Below are the code and all the weights of a small trained network. Each question names an input and a class and asks about switching units off, where a switched-off unit gives its printed mean instead of its output.

import numpy as np


def w(rows, s, z=0):
    codes = np.array(rows[::2]) - 128.0
    scale = np.full(codes.shape[1], s)
    scale[-1] = z or s
    return codes * scale


def norm(h):
    return h / np.sqrt((h * h).mean(-1, keepdims=True) + 1e-5)


def f(y):
    return np.maximum(y, 0)


def log_softmax(a):
    a = a - a.max(-1, keepdims=True)
    return a - np.log(np.exp(a).sum(-1, keepdims=True))


def net(x, mask):
    res = np.array(x, float).reshape(1, 8) / 4 @ E
    u = 0
    for l in range(3):
        y = f(norm(res) @ A[l][:, :-1].T + A[l][:, -1])
        res = res + np.where(mask[u : u + 11], y, B[l][:, -1]) @ B[l][:, :-1]
        u += 11
    return log_softmax(norm(res)[-1] @ U[:, :-1].T + U[:, -1])


A, B = {}, {}
E = w([
[150,65,152,130],'x0',
[134,53,7,226],'x1',
[9,67,96,50],'x2',
[127,127,128,124],'x3',
[121,132,123,129],'x4',
[42,124,193,211],'x5',
[123,136,127,129],'x6',
[123,132,126,130],'x7',
],0.013)
A[0] = w([
[145,80,52,193,12],'L0N0',
[119,109,30,203,2],'L0N1',
[51,97,74,115,54],'L0N2',
[110,32,92,106,103],'L0N3',
[137,107,110,137,75],'L0N4',
[168,142,161,134,107],'L0N5',
[40,179,54,97,79],'L0N6',
[55,114,141,251,94],'L0N7',
[186,103,126,157,55],'L0N8',
[189,126,11,91,69],'L0N9',
[202,167,104,238,53],'L0N10',
],0.029,0.0081)
B[0] = w([
[64,196,218,190,225],'L0N0',
[71,216,228,200,233],'L0N1',
[87,132,48,106,203],'L0N2',
[79,83,92,99,214],'L0N3',
[120,135,143,149,147],'L0N4',
[95,127,92,89,166],'L0N5',
[175,217,34,119,202],'L0N6',
[249,43,133,135,250],'L0N7',
[95,104,98,139,162],'L0N8',
[254,34,142,155,235],'L0N9',
[77,115,16,61,233],'L0N10',
],0.045,0.015)
A[1] = w([
[57,45,144,94,98],'L1N0',
[31,83,171,82,94],'L1N1',
[166,205,240,57,103],'L1N2',
[219,128,152,109,126],'L1N3',
[69,121,233,84,110],'L1N4',
[165,170,176,76,74],'L1N5',
[52,57,156,100,88],'L1N6',
[96,146,65,122,26],'L1N7',
[33,97,74,95,1],'L1N8',
[131,220,244,3,138],'L1N9',
[190,207,181,109,201],'L1N10',
],0.025,0.004)
B[1] = w([
[199,199,66,183,210],'L1N0',
[201,181,70,223,194],'L1N1',
[155,225,221,169,181],'L1N2',
[193,105,144,106,231],'L1N3',
[161,190,154,220,185],'L1N4',
[107,142,178,180,165],'L1N5',
[188,188,76,201,190],'L1N6',
[84,121,97,74,233],'L1N7',
[143,156,25,125,255],'L1N8',
[2,227,225,234,221],'L1N9',
[210,199,196,100,203],'L1N10',
],0.034,0.0082)
A[2] = w([
[199,39,180,122,77],'L2N0',
[107,94,57,116,143],'L2N1',
[117,74,134,133,45],'L2N2',
[47,158,155,179,98],'L2N3',
[10,124,150,144,95],'L2N4',
[54,151,37,106,80],'L2N5',
[173,4,215,77,117],'L2N6',
[70,124,193,101,97],'L2N7',
[64,104,54,145,126],'L2N8',
[71,112,85,123,3],'L2N9',
[90,95,64,130,56],'L2N10',
],0.021,0.0033)
B[2] = w([
[227,147,145,79,226],'L2N0',
[156,73,81,116,237],'L2N1',
[159,136,120,134,140],'L2N2',
[59,198,140,114,230],'L2N3',
[83,202,122,97,165],'L2N4',
[60,156,84,92,254],'L2N5',
[252,151,90,162,209],'L2N6',
[123,166,105,175,140],'L2N7',
[79,121,135,100,228],'L2N8',
[117,127,96,98,166],'L2N9',
[119,88,99,99,203],'L2N10',
],0.036,0.0089)
U = w([
[148,127,126,122,254],'0',
[58,97,49,80,54],'1',
[77,178,238,165,89],'2',
[186,146,99,151,123],'3',
[227,11,189,138,51],'4',
[143,121,128,125,158],'5',
[129,113,129,135,155],'6',
[142,139,131,115,116],'7',
],0.012,0.0066)

Each question gives the input, the list of numbers given to net, and the class t.
The units are the neurons (one row each of A and B). Each row of codes is followed by its name. A weight is (code - 128) times the scale printed after its matrix; where a second scale follows, it is the last column's (A, B and U).
mask holds one flag per neuron, layer by layer. A switched-off neuron (its flag False) gives its mean, the last column of its row in B, instead of its output. The means were averaged over made-up inputs and are rounded, as every weight is.
A unit's drop is (log p(t) with every unit on - log p(t) with that unit switched off) / (log p(t) with every unit on - log p(t) with every unit switched off).
The circuit of an input: a set's keep is (log p(t) with only the set's units on - log p(t) with every unit switched off) / (log p(t) with every unit on - log p(t) with every unit switched off). Starting from the 12 units with the biggest drops (on a tie, the unit counted first), units are removed one at a time, each time the one whose removal leaves the highest keep (on an exact tie, the one counted first), for as long as the keep stays at least 0.8.
circuit, biggest first: the units of the circuit, biggest drop first
unit that matters most: the unit with the biggest drop
top k neurons: the k neurons with the biggest drops, biggest first
top k neurons in layer l: the k neurons of layer l with the biggest drops, biggest first
drop when u is switched off: that unit's drop, to one decimal
input [-5,-8,7,-5,3,-6,2,-5], class 2: unit that matters most => L0N10
input [4,-8,5,6,-7,5,-2,0], class 2: top 3 neurons => [L0N10 L0N9 L0N7]
input [3,-3,-6,-1,-2,-8,6,-4], class 4: top 2 neurons in layer 0 => [L0N9 L0N2]
input [-1,7,8,1,4,6,-2,-5], class 1: top 4 neurons => [L0N2 L0N3 L0N9 L0N6]
input [2,1,7,4,4,8,0,2], class 4: top 2 neurons => [L0N7 L0N10]
input [4,-5,3,4,-4,1,-5,0], class 2: circuit, biggest first => [L0N10 L0N9]
input [-2,7,-3,2,-7,-8,7,5], class 4: top 2 neurons => [L0N9 L1N9]
input [-1,-4,-7,-7,5,8,-4,-3], class 4: circuit, biggest first => [L0N7 L0N6]
input [-5,8,6,-3,-3,-2,-8,5], class 2: top 2 neurons => [L0N1 L0N0]
input [-7,-7,-1,-1,5,-6,1,-5], class 2: top 2 neurons => [L0N10 L0N7]
input [4,5,-7,8,4,8,-5,-4], class 4: top 4 neurons => [L0N7 L0N2 L0N3 L0N6]
input [0,-8,-2,-5,2,3,-6,-5], class 2: top 4 neurons in layer 0 => [L0N10 L0N9 L0N7 L0N3]
input [-8,-6,8,2,7,2,3,4], class 1: top 3 neurons => [L0N1 L0N7 L0N9]
input [-7,8,4,-7,-4,1,8,6], class 2: circuit, biggest first => [L0N1]
input [-7,-7,-7,-5,2,1,-4,6], class 1: top 4 neurons => [L0N1 L0N0 L0N7 L0N9]
input [-1,8,-5,6,-3,-5,5,3], class 2: circuit, biggest first => [L0N1 L0N0]
input [-4,5,6,-5,5,-3,5,3], class 1: top 3 neurons => [L0N2 L0N3 L0N7]
input [4,3,-7,2,-6,-7,1,6], class 1: top 3 neurons in layer 0 => [L0N10 L0N7 L0N8]
input [1,4,8,-2,-3,4,2,2], class 1: top 2 neurons in layer 0 => [L0N6 L0N9]
input [-5,6,-1,-1,-3,8,-5,4], class 4: circuit, biggest first => [L0N7]
input [-7,-7,0,-3,-3,-2,-1,0], class 2: top 3 neurons in layer 0 => [L0N10 L0N9 L0N7]
input [3,-8,4,-3,-1,1,-1,6], class 2: top 4 neurons in layer 0 => [L0N10 L0N9 L0N7 L0N3]
input [3,1,4,-5,-2,7,-5,7], class 4: top 2 neurons in layer 0 => [L0N7 L0N10]
input [6,-8,4,5,5,5,-5,-5], class 2: top 3 neurons in layer 0 => [L0N10 L0N9 L0N7]
input [-5,-6,-5,-3,5,8,-7,2], class 4: top 2 neurons in layer 0 => [L0N1 L0N0]
input [6,-7,2,-6,-5,2,-5,4], class 2: drop when L0N2 is switched off => 0.6
input [2,4,-8,-5,4,4,1,-1], class 1: circuit, biggest first => [L0N10]
